Below is a small trained network, with its code and all its weights. Each question gives an input and a class and asks what happens when units are switched off, that is, made to give their printed mean instead of their output.

import numpy as np


def w(rows, s, z=0):
    codes = np.array(rows[::2]) - 128.0
    scale = np.full(codes.shape[1], s)
    scale[-1] = z or s
    return codes * scale


def f(y):
    return y / 2 * (1 + np.tanh(0.7978845608 * (y + 0.044715 * y**3)))


def log_softmax(a):
    a = a - a.max(-1, keepdims=True)
    return a - np.log(np.exp(a).sum(-1, keepdims=True))


def net(x, mask):
    res = np.array(x, float).reshape(1, 3) / 4 @ E
    y = f(res @ A[0][:, :-1].T + A[0][:, -1])
    res = res + np.where(mask, y, B[0][:, -1]) @ B[0][:, :-1]
    return log_softmax(res[-1] @ U[:, :-1].T + U[:, -1])


A, B = {}, {}
E = w([
[10,167,163],'x0',
[137,222,28],'x1',
[58,33,46],'x2',
],0.012)
A[0] = w([
[72,72,145,39],'N0',
[90,34,147,254],'N1',
[66,147,116,125],'N2',
[134,40,125,214],'N3',
[214,76,175,176],'N4',
[164,84,46,160],'N5',
[148,99,50,181],'N6',
[108,145,37,220],'N7',
[152,249,153,250],'N8',
[48,140,90,180],'N9',
[142,213,35,173],'N10',
],0.015,0.0079)
B[0] = w([
[93,82,118,174],'N0',
[81,13,56,248],'N1',
[72,118,137,175],'N2',
[188,107,72,216],'N3',
[199,96,119,214],'N4',
[139,195,52,200],'N5',
[132,179,59,197],'N6',
[124,218,58,222],'N7',
[104,153,250,249],'N8',
[39,137,76,211],'N9',
[126,217,156,234],'N10',
],0.014,0.016)
U = w([
[79,230,132,83],'0',
[181,33,105,48],'1',
[253,155,212,254],'2',
[57,126,212,102],'3',
[45,86,83,88],'4',
[176,182,17,85],'5',
],0.012,0.0072)

Each question gives the input, the list of numbers given to net, and the class t.
The units are the neurons (one row each of A and B). Each row of codes is followed by its name. A weight is (code - 128) times the scale printed after its matrix; where a second scale follows, it is the last column's (A, B and U).
mask holds one flag per neuron, in row order. A switched-off neuron (its flag False) gives its mean, the last column of its row in B, instead of its output. The means were averaged over made-up inputs and are rounded, as every weight is.
A unit's drop is (log p(t) with every unit on - log p(t) with that unit switched off) / (log p(t) with every unit on - log p(t) with every unit switched off).
The circuit of an input: a set's keep is (log p(t) with only the set's units on - log p(t) with every unit switched off) / (log p(t) with every unit on - log p(t) with every unit switched off). Starting from all 11 units, units are removed one at a time, each time the one whose removal leaves the highest keep (on an exact tie, the one counted first), for as long as the keep stays at least 0.8.
circuit, biggest first: the units of the circuit, biggest drop first
unit that matters most: the unit with the biggest drop
k most important neurons: the k neurons with the biggest drops, biggest first
drop when u is switched off: that unit's drop, to one decimal
input [-3,-4,7], class 1: circuit, biggest first -> N1; N3
input [-1,5,-7], class 2: circuit, biggest first -> N9; N8
input [6,7,8], class 0: unit that matters most -> N10
input [0,2,-2], class 0: 4 most important neurons -> N4; N3; N1; N10
input [-8,7,-3], class 0: 2 most important neurons -> N8; N10
input [4,0,0], class 4: 2 most important neurons -> N10; N8
input [5,-7,-7], class 3: 3 most important neurons -> N3; N8; N5
input [6,-5,-8], class 3: 2 most important neurons -> N3; N8
input [4,0,1], class 4: drop when N8 is switched off -> 0.1
input [0,4,-4], class 0: drop when N3 is switched off -> 0.4
input [4,4,8], class 5: drop when N8 is switched off -> 0.4
